Each row was made from one walk, in order. Every step used is in the known rows, and no mark comes twice. Write each row's walk.
Known rows:
S -> C -> D -> P: [ 413 -240 -221 -104 -247  359 -433  -19 -114   41 -114  -11  -40  144
 -205 -304  343 -187 -205  201 -142  159  -52 -126  176  113 -100  -71
 -221 -241  -78  -67 -217  147   25  -68  147  286 -300   78 -287 -221
  276   80 -110 -176   45  167 -237 -250   93   11  128]
E -> W -> K -> A -> U: [ 170 -158   96 -170 -294  198 -522   25 -347 -192   44   58  146  228
    8 -213   67 -164 -157  124  -50  234  -20  -48  -18  172   49 -163
 -410 -169   71   15 -348  314   61 -170  312  138 -261  110 -439 -329
  130 -200 -112 -195  116  329  -48 -240  -50   -1  -23]
W -> U -> P -> S -> J -> K -> E -> D -> F: [ 309  179 -113  -65  -48  250 -464 -360 -140  -72 -100  -71  142  237
  -19 -182   59 -223 -104 -146 -200 -178 -142 -103   95  485 -158 -478
 -261 -225   55   65  -37  341   49 -160  142 -173  -99  205 -278  129
  -40 -107   78 -281   34   90 -244 -265   55  247  -68]
J -> K -> C -> G -> S: [  61  200 -277 -174 -290  250 -256   99 -261   90  -93 -118  -40   90
   23 -173  240  -70  -37  227 -287    5  -89  -26    8  310 -166   12
 -463 -275  -53  -89 -218  253  -54  -36  203  250 -419  206 -283  -65
  -77  -47 -419 -210   91  180 -223  -37    5 -261    3]
W -> G -> C -> F: [ 242  -72 -187 -403 -328  350 -318  152 -211  116  -73  -14  -91   22
 -246 -225  207  -64  -63  -51 -154  265   37    5  -51  134   67  216
 -301 -475    2 -112 -292  157  -83 -197  300  252 -407  178 -177 -443
   42  -81 -284 -285  -52  213  -29 -300   13 -118 -222]
A -> E -> D -> F -> C -> G -> U -> K: [ 197  -64 -107  100 -198  297 -505   47 -332  103    6   15  225 -108
    8  -80   81   11  -93   -2  -13   36  -30  108   19   45  -80   26
 -490 -151   -6   26 -258  152 -182 -108  195 -214 -366  110 -232 -117
    1  -38 -177   32  176   93 -128 -405   55    5 -111]
F -> D -> P -> S -> J -> K: [ 291   66 -149  -87  -94  170 -339 -100 -114 -168  -59 -179  -42  218
  -84 -404  200 -150  -67   -6 -165   35 -102 -214  277  350 -241  -89
 -299 -148   23  -63 -149  277   39   57    3  235 -235  298 -269   35
  -58 -190 -338 -191   16   -3 -254  135  107   93  145]
S -> F -> D -> P: [ 418 -154 -125 -168 -195  354 -396  -92 -175 -146 -132  -17   34  112
 -153 -327  285  -36 -341   20  -70  305  -70 -120  248  163 -161  138
 -188 -210   11  -29 -267  376  -19 -122   14  141 -304  231 -256 -176
  128  -37 -179 -238  -20  -80 -162 -179   80   65   63]
E -> K -> A -> C -> G -> P -> S: [  48    1 -196  -73 -165   45 -197 -108 -278   34    6    3   34   94
  102  -63  332   42  -45  -13 -272  132 -104   63  -61   85    7  226
 -534 -190   86  -37 -119  186 -107   35  264   87 -260  384 -222 -260
  142  -45 -198 -109  189  182  -45  -56   64   -9  -62]
D -> F -> C -> G -> P: [ 351 -118 -122 -145 -235  313 -255  -46 -248    1 -165  -19  -18 -101
  -63 -112  230  172 -166    8   15  187   46   55  -75   90  -92  253
 -276 -293  170  -88  -90  294  -88 -120  266   85 -317  113  -41 -233
   57   63  -98 -264   34  213 -202 -339   -4  -58 -173]
J -> F -> D -> P: [ 339 -175 -148  -87 -120  311 -502  -52 -152  -84 -128  -27   47  160
 -121 -338  249  -27 -273  -18  -46  339  -29 -125  332  152 -129  107
  -90 -262   51    9 -208  274   94 -145   69  174 -390  209 -212 -178
  -32 -147 -105 -252  -64   82 -198 -251  -21   90   54]
K -> A -> E -> W -> G -> S -> C -> F: [  89  115  -17 -147 -401  270 -475   43 -129  163  -98  -36  -47   28
 -133 -144   27 -201 -314   11 -167  304  181  134 -255  146   95  -73
 -347 -207 -195 -185 -468  243  -14 -210  197   -7 -308   69 -155 -225
   84 -131 -303 -215   43  548 -164 -326   36  -10 -112]
W -> K -> E -> D -> F -> C -> G -> S -> J: [ 127  230 -103   99 -156  482 -371  -84 -116  128  -85    0   42 -101
  -51 -137  111 -123  -59  -74   11 -187   57  172  -91  154  -43 -156
 -187  -91  -56   -1 -228  395 -165 -160  188 -193 -197  -61 -209    4
   41   39 -396 -163   39  281 -204 -179   98 -127 -100]
C -> G -> F -> D -> P -> S -> J -> K: [ 218  178 -178  -43  -31  125 -354  -97 -109  -26  -60 -163    3  -16
   12 -311  160  -39  -61   45 -185  163  -74  -12  244  306 -175   85
 -261  -81  -46  -70 -207  418  -56   44   46  180 -248  223 -240   41
  -11 -170 -506 -159   -5  136 -227   40  130  -16   12]
F -> D -> P -> J: [ 324 -231 -159 -200 -167  215 -377  -56 -175 -275   -7  -82    7  149
 -230 -298  250 -230 -178   34 -146  232   14 -267  285   68 -216   86
 -206 -223  -31  -11 -235  255  124 -111   41   46 -315  160 -301 -302
  -77 -151 -226 -261  -85   54 -210 -122  107   47  111]
A -> U -> D -> F -> C -> G -> S -> J: [ 338  282  -90  163  -39   37 -430   39 -346  132   27  110 -151 -202
   99 -263   79 -183 -177   -1  169  -20  207  193  -58  263 -160  -18
 -293 -165  -22  -22 -104  444 -166 -116  300 -191 -266  -67 -192  -75
    0    4 -197    1 -187  127 -198 -199   58  -96  -80]
S -> F -> D -> P -> J -> K -> A -> C: [  54  105  -54 -186 -285  231 -437  -30 -319 -197   -1 -178 -123  -21
   99 -210  186  -67 -134  -15 -174   17  -59  -95  211  139 -205  139
 -344 -307   10  105 -340  178  -91   28   31 -257 -162  292 -281 -239
   96  -34 -136  -70   13  -24 -287   75   56  -85  157]
E -> K -> A -> U -> J -> F: [ 106   97   26   71   -9   20 -742  -65 -251  -30   56   -6  155   82
  186 -171  184  -44 -178  -26  -68  102 -108   65  100  270   46 -107
 -271 -315  -13  100 -158  231   18  -85  368  -63 -233   97 -379 -217
  -19 -153  104 -106  -77  155  -86 -247   74   15  114]
D -> F -> C -> G -> S -> J: [ 266  295 -120   34 -254  303 -296   36 -182  135  -96  -24 -136 -197
   -5 -217  140  -46 -188   -6  -24  -39  119  100  -83  164 -236   33
 -245 -230  -33  -64 -152  506 -123  -41  286  -26 -224   -8 -132 -109
  -22   55 -326 -155  -77  252 -203 -221  104 -156    7]
K -> A -> E -> D: [ 106  -83 -133 -157 -149  274 -617   26 -255    2  -63  -10  208  117
  -87  -38  254  -99 -309   57 -273  171   -7 -156   67    5   44  -38
 -402 -116 -183   89 -258   57   -3 -212  107  -11 -367  226 -203 -185
 -121  -82 -171 -153   20   95  -77 -384   69    1  -38]
D -> F -> C -> G -> U: [ 265   -4  -39  -83 -272  287 -388    6 -331   45 -121  -48  153 -116
  -29 -108   83   81 -149   85  -10   84    6   43   61  108  -69  135
 -313 -345   28   33 -224  424 -121   21  333  -30 -306   83 -173 -340
   35  124 -218 -172  113  180 -135 -431   -4  -96 -138]
F -> D -> P -> S: [ 389 -135 -192 -139 -157  202 -239 -117 -150 -146  -94  -82   35  253
 -238 -376  269  -86 -244  -16 -158  294   -6 -241  357  150 -153   -2
 -304 -148  -15   -2 -195  369   86  -75   37  245 -358  322 -245 -143
  -13 -166 -257 -255   53    2 -108 -160   43  165   28]
D -> P -> J -> K -> A -> E -> W: [ 192 -192   63 -154 -386  194 -471  -34 -218 -332   32 -240  -97  156
   41 -192   80 -161 -244  151 -195  118  -90 -128    9  141 -107 -142
 -412 -209  -93 -109 -140   79  197 -183  -42  -33 -227  193 -323 -144
  -55 -350 -130 -234   92  300 -283  -79  -77  103  132]
A -> U -> J -> F -> D -> P -> S: [ 402   29 -116  -17   -3  -28 -500 -175 -160 -158   14   20  -27  177
  -47 -432  195 -119 -252  -72   55  323   92  -24  408  317  -59  -83
 -152 -295   72   86  -88  389   80 -108  207  -30 -354  161 -317  -48
  -58 -316  -38 -176 -122   74 -143 -216   64  168  123]
W -> U -> J -> K -> A -> E -> D -> F -> C -> G: [  21   85   19   56  -53  259 -682  -59 -299   65 -148  -67  179 -159
   59   43   76  107  -97  -27   -1 -193  -68   60   12  207   95 -127
 -362  -94  -29  286 -382  -21 -133 -182  180 -337 -373  -99  -82  -19
 -130 -125  -85 -110   33  183 -342 -426   70  -12 -111]
W -> U -> K -> E -> D: [ 203 -216 -268 -193 -144  293 -495  -42 -147   16  -64   97  347  195
 -105 -153  262 -159  -97  -45 -119   -6 -119 -160  114  154   -2 -270
 -356  -44  -60   64 -319  145   -5 -271  197   37 -377  161 -372 -193
   54 -110  -35 -195  118  -12 -155 -292  121    2 -194]
G -> U -> P -> S -> J -> F -> C -> D: [ 329  200 -305   19  -99  109 -523 -166 -232  115  -30  -38  -91   11
  -17 -315   28 -184  -95 -116 -149  -25   89  156  310  245 -254 -154
 -179 -400  -10  158   40  275  -38  220  366   35 -216  160 -307 -170
  -29  172 -105 -193   19  170 -157 -190  144  178    5]
A -> U -> D -> F -> C -> G -> S -> J -> K -> E: [ 181  388  -53  155   16   88 -481   17 -263  129  -47   -1  -73 -227
  237 -211   37 -115  -88   29  196 -203   99  221 -120  356  -91 -184
 -345 -151 -107  -58  -48  341 -232 -137  185 -308 -250  -30 -162  104
    0  -25 -222  -23  -64   90 -320  -37   -4 -151 -247]
U -> K -> C -> F -> D -> P: [ 344  -79 -175 -166 -367  310 -372  -10 -222 -112   83 -181  -80   63
 -106 -352  279  -66  -34  101 -160  255 -185  -13   98   91 -231  -21
 -390 -155   66  -81 -416   75   78 -132   47  154 -474  246 -286 -200
   97  -76 -164 -116  116 -111 -126 -104   44    9   88]
U -> K -> E -> D -> F -> C -> G -> P -> J: [ 238  -34 -250  -77 -147  248 -277 -128 -138  -15   21  -68    9 -118
  -24   -1  265  -18   24  -40   19  -20   46  134  -80    5  -92   34
 -349 -146   36  -30 -108  123  -83 -216  178 -239 -247   92 -179 -171
    1   16 -112 -214   57  157 -267 -175   96  -41 -261]
C -> F -> D -> P: [ 443 -216  -80 -176 -188  278 -428  -43 -144 -127  -24 -124   28   91
 -233 -360  220  -73 -250   59 -159  389  -69  -69  218  108 -112  162
 -206 -183   72  -39 -275  221   74 -120   24  206 -446  196 -196 -237
   -9  -98 -184 -230  -55   28 -125 -233   74  100  -58]
W -> A -> U -> P -> D: [ 283 -235 -208 -287  -24   17 -615  -84 -424 -175  -77   73   72  225
  -92 -167  127 -117 -236 -119 -200  240   24 -227  286  157 -133 -161
 -304 -156   37  219 -231  211   20 -142  296  -34 -323   41 -324 -281
   35 -186  105 -100  -70  -32   24 -411  206  198  -85]
E -> D -> P -> S -> F -> C -> G -> U -> K: [ 393  -37 -270   25 -280  172 -177 -206 -306   87   16 -146  -15   29
  -41 -259  225    3  -95  -21  -85   19  -44  203  245  211  -54    7
 -426 -114   53   59 -196  312 -130  127  194   93 -220  298 -397 -125
  210   14 -276    0  246  -38 -120  -99  117   67  -23]
W -> G -> F -> D -> P -> S: [ 231  -94 -205 -197  -98  242 -233 -125 -162   59 -157 -116   70  116
 -240 -318  137  -57 -198 -163 -112  403   95 -185  332  146  -39   99
 -147 -137  -72  -36 -305  495   28 -166  122  148 -267  338 -153 -194
   32 -224 -368 -250   31  171 -102 -248   25  129 -131]
S -> C -> F -> D -> P -> J -> K -> A: [ 153   89   22 -140 -236  205 -568  -92 -168 -151  -13 -357  -50    8
 -118 -220  137 -118  -48   62 -313   89  -39  -69  149  204 -120   -7
 -309 -260  -58   -7 -486   37   42   92   24  -13 -227  119 -278 -249
   46   37 -182 -118  -16  154 -325   -6  104  -56  113]
P -> D -> F -> C -> G -> S -> J: [ 260  300 -228  -48 -117  237 -333   49 -157  122  -45  -13 -207 -186
  -69 -211  103  -66 -192  -80  -38  -51   84   83   83  141 -272    5
 -243  -83  -82   95 -201  475  -79  -98  177  -52 -209  -72 -168 -103
  -12   25 -367  -76 -121  150 -130 -149  268   -7  -42]
F -> D -> P -> S -> C -> G -> U -> J -> K -> A: [  60  180 -140   35  -42   17 -532 -266 -258    4 -119 -244  225   55
    5  -79  124  -74   28  178 -237   38  -39  -24  326  332   75  -80
 -399 -132 -123  119 -416  130  -47  248  128  -56 -299   74 -303 -129
   81  -83 -365    7  138   87 -235 -122   72   13  142]
D -> F -> C -> G -> U -> P -> J -> S: [ 283  112 -181  -47 -217  108 -327 -157 -413  -58 -145  -45  -25 -121
   75 -164    7  -78  -84  -14 -229  128   85   73  182  235 -309 -105
 -327 -434   88   68  -40  465 -130   65  284 -262 -218   36 -240 -277
  -61   59  -71 -178   21  264 -116 -341  -88  -20  -78]
U -> P -> S -> J -> K -> E: [ 198  269 -224 -223 -169  192 -300 -198 -160 -121  -81  -76   13  167
   59 -262  202 -156  -95   13 -262  -70 -157 -141   14  397 -220 -356
 -409 -281  -42  -67   92  280  -40  -17  113   43 -158  246 -214   85
  -29 -109 -173 -310  109   57 -193  -17   81   63  -58]
F -> D -> P -> J -> K -> A: [  99  -53  -58 -142  -96  184 -495  -87 -249 -203  -43 -319   44   93
  -68 -177  153 -129  -62   56 -280   73  -48 -269  311  130 -176   13
 -312 -143  -79   92 -312   68  112   -3  -18    6 -255  229 -287 -231
 -122 -161 -225 -145  -11   35 -277    4   14   12   70]
K -> C -> F -> D: [ 237   77 -174 -308 -299  282 -473   93 -179 -102   -7  -56   15   80
 -170 -236  269  -58 -126  131 -164  256  -95  -17   59  111 -135   88
 -336 -310  -20    7 -456  212   -3 -103  172  169 -516  201 -201 -315
  -85  123 -288 -344    2   23 -130 -199  123 -102  -51]
P -> S -> F -> C -> G -> D: [ 331  225 -258 -185 -184  103 -195  -28 -204   38  -96   20  -80  -22
 -114 -180  262  108 -113   -6   25  115   -1  164  131  130 -145  157
 -323 -176  -42   69 -247  397 -134   32  276  258 -304  202 -226 -238
  146  164 -444 -359   28   69  -98 -122  237  -90 -198]
W -> G -> P -> J -> S -> F -> C -> D: [ 245    0 -353 -266  -43  154 -247  -19 -114  131 -241    2 -283  -86
 -119 -251  200  -96  -37 -183  -96  138  229  103  205  164 -198  147
 -105 -326   17   12  -85  262 -234  -60  240   83 -222  179 -168 -284
   52  143 -289 -364  -75  279 -272   59  111  -95 -297]
A -> W -> G -> U -> K -> C -> D -> F: [ 223  108 -110  -46 -199  216 -396   51 -279  233  125   14  123   95
  -81  -90  -50 -274   84  147  -33   55  -92  -13  125   57 -245   32
 -359 -256  -50   33 -362  266  -44 -220  258   19 -356  200 -353 -329
   92  -76 -223 -131  129  114 -119 -322  -71   15 -180]
P -> S -> C -> D -> F: [ 403  232 -118  -47 -186  270 -323  -22  -14  133  -97   10  -41  149
 -219 -273  229  -77 -208   55 -177  107   15  -98  224  191 -217 -124
 -341 -340 -110   11 -204  467  -63  -78  216  209 -216  158 -249 -127
  159  205 -159 -301   42  258 -140 -345   89   89  -21]
S -> J -> F -> C: [ 218  153 -172 -160 -324  310 -494  108 -178  -10  -98   34 -126  -49
   32 -308  243   23 -180  -90   54  -37   20   30   12  197 -161  -27
 -140 -413   25   -5 -153  312  -73   16  349  127 -230   71 -153 -232
  -42  106 -151 -292  -62  200 -263 -130  135 -166   86]

Write each row's walk:
[ 234  -39 -272 -169 -177  126 -425  -99 -288 -134   15 -183  -33  110
   37  -92  277  -94  132  350  -53   46 -277   18  114  264  -81   -9
 -257 -161   44  -32 -194  -60  167  -96  144  159 -434   64 -281 -140
   72 -187 -272 -227  -25   17 -236 -100   65  -99  191] => U -> J -> K -> C -> G -> D -> P
[  98  159 -242  -39  -25  108 -724  -33 -168   57 -115  165  304   -1
  -35  -86  192  -95  -74  137  -10  203   31   97  241  280   44  140
 -173 -370  -63   94 -425  270 -143   94  321  -70 -431 -138 -266 -286
   -9   72 -305 -195  -91  233 -235 -347  184 -122   75] => S -> C -> G -> U -> J -> F -> D
[ 211  225 -276   17 -159  251 -467 -100 -138   44  -65  -48 -203  -19
   21 -265  275 -216 -105  114  -78  149   39  134   86  199 -205   33
  -61 -198  -73  -78 -271  305   74  -62  128   37 -388   95 -256  -58
  -31 -101 -439 -150  -92  147 -264  -49   58 -138  240] => K -> C -> G -> S -> J -> F -> D -> P
[ 360   45 -235   37 -163  187 -278 -268 -394   75  -57  -72  117   81
 -104  -94   79  -55 -148  -14 -137   80   30  110  193  227  -74  -58
 -394 -284  106  175  -90  379  -58   61  311  -95 -242  194 -208 -165
  -59   73  -86 -169  110  164  -85 -475   15  220 -130] => E -> D -> F -> C -> G -> U -> P -> S
[ 210 -164    1 -222 -379  215 -595  -65 -216 -288   34 -381 -176  195
 -102 -156  157  -99  -74   -5 -340  -18 -101  -44   90  155  -73  -86
 -262 -335  -35  -49 -318  -94  105 -128   46 -113 -370  199 -307 -128
 -139 -145 -131 -242   35  126 -281 -160   75  -23  159] => W -> A -> E -> D -> P -> J -> K -> C -> F
[ 163   91   -6 -156 -132  223 -482 -137 -221 -196  -64 -301  -34   28
  -26 -200  159  -64 -154    7 -254   70  -69 -146  294  198 -211   72
 -272 -201  -80   86 -323  201   11    6  -46  -45 -164  257 -322 -179
    0  -54 -229 -169  -23  -33 -276   47   60   -1   79] => S -> F -> D -> P -> J -> K -> A
[ 211  369 -222   23  -96  278 -277 -246 -185   46  -96  -96  -70  -17
   78 -103  215  -36  -23   24  -15 -219 -117  143  -78  331 -111 -305
 -385 -186   23  107  -11  247 -154  -40  152 -164 -146  114  -52  161
  -67   18 -208 -277  102  158 -318 -133   78   84 -197] => U -> P -> S -> J -> K -> E -> D -> F -> C -> G
[ 175 -135 -166  100 -195  186 -512  -75 -198    7 -135 -140 -193  -15
  -97 -143  147  -37 -259 -226 -115   36  276  122  210    9  -39   60
  -70 -211 -120   67 -217  139  -12 -104  172 -229 -375    3 -225 -110
 -177 -199 -235 -153  -83  345 -297 -302   84  -31   42] => W -> A -> E -> D -> P -> J -> F -> C -> G -> S
[ 245   50 -187 -125 -110  221 -327 -126   90  103  -63 -178 -129  105
    3 -281   68 -230  -76   97   19   84  -58  101  101  268   11 -233
 -123  -75 -193 -125  -72  372   68 -208   84  167 -139  236 -227    4
  117 -235 -436 -387   98  411 -306   23   23  166 -244] => C -> D -> P -> S -> J -> K -> E -> W -> G -> F
[ 148 -233 -128   45 -104  171 -579 -156 -378   74   47 -134  271   -6
   41  -18  173 -158  -96  164 -301  189  -85    3  120  -16   49   -5
 -457   74 -114   32 -243  -72   15  -91   41 -114 -382  215 -355 -155
   80 -265 -253  184  208    4  -47 -340   -4   48    5] => C -> G -> U -> K -> A -> E -> D -> P
[ 317  -12 -158 -215 -375  211 -340  -30 -194 -234  190 -228 -187   35
 -139 -343  250 -195   34   68 -212  182 -119  -34  121   66 -323  -13
 -363 -227   25  -71 -394   92  120 -110   43   13 -392  198 -361 -273
   12  -78 -216 -164   42  -47 -178   -5  116  -23  147] => U -> K -> C -> F -> D -> P -> J
[ 197  249 -152 -135   20  -50 -595 -181 -382 -160 -107   55  -15  -18
  117 -224  125 -219 -226  -72 -287  325  155  -15  259  251 -291 -177
 -346 -268  -42  174 -236  405 -146  -26  186 -289 -203  176 -381 -217
  -24  -23  -16 -120 -137   21  -65 -132   41  -13  -41] => K -> A -> U -> P -> J -> S -> F -> D
[ 392 -130 -237  -17 -178   28 -188 -150 -404   17  -43  -96  -12   36
  -78 -263  162  -40 -131   59  -22   79   28   50  287  193   10   49
 -368 -153  -24   53  -89  268  -37   79  146  114 -373  175 -225 -246
   71  -10 -316  -98  152    1 -131 -195  -43   98 -120] => F -> C -> G -> U -> D -> P -> S
[ 334   54 -244   44 -174  117 -408 -224 -213   64  -12 -128  -90   43
  -10 -243  189 -124  -85  -13  -21  -27   59  237  220  252   28  -17
 -102 -257   39   67  -81  306   14  175  292   61 -205  183 -293 -148
  -13   -3 -327 -118   50  212 -229 -131  110   24   96] => E -> D -> P -> S -> J -> F -> C -> G -> U
[  71  431 -270   65  -45   39 -575   78 -225  120   93  136  -94  -86
  179 -282  219 -271   67   64   -1  109   93  206  -17  243 -276  -63
 -320 -159  -44  -48 -355  294 -106  -53  326  -64 -412   81 -405  -31
  -23 -129 -384   26  -70   93 -197   40  163 -258  109] => A -> U -> K -> C -> G -> S -> J -> F -> D
[ 146 -194  -93 -309 -339  290 -303  -79  -85 -151  -60 -218  -27  112
   -3 -194   41 -166 -140   62    5  169  -47  -44    7  236   44 -115
 -147 -265 -106 -206 -153  378  137 -300   99  -36 -122  192 -252 -215
   46 -324 -243 -421   73  451 -334  -87  -76   29 -172] => D -> P -> J -> K -> E -> W -> G -> F
[  62  142  -57   -8 -200  105 -540  -40 -234  -55   12 -137  112  -78
   10  -52   36 -103 -101  166 -184  133   -2    2  140  115 -110  161
 -343 -163 -174    5 -564  272  -71    9   58  -76 -234   21 -332 -254
   76 -105 -307  -86  -42  269 -347  -83   51 -183   32] => S -> C -> G -> F -> D -> P -> J -> K -> A -> W
[-102   76  -81 -187 -182   50 -639   76 -317   25   63  -97  186   38
   83  -40  -96 -163   43  113   13  164  -27  154  102  248  170  163
 -367 -255   85  177 -520   54  -75   20  287 -234 -412  111 -165 -420
 -121 -176 -256 -168   -8  299 -222 -166   39   58 -176] => E -> W -> G -> U -> J -> K -> A -> C -> F -> D
[ 277  233 -227  -80 -242  114 -187 -113 -305  -47   50 -203 -340   23
   48 -253  209 -202  -88  155 -215  -57  -70  104  141  394 -259   58
 -330 -267  -77  -98 -107  268   -9  -97  -36   -1 -267  160 -377  -19
   39  -41 -366 -162  -48   18 -309  128  -22 -108  117] => U -> D -> P -> J -> K -> C -> G -> S -> F
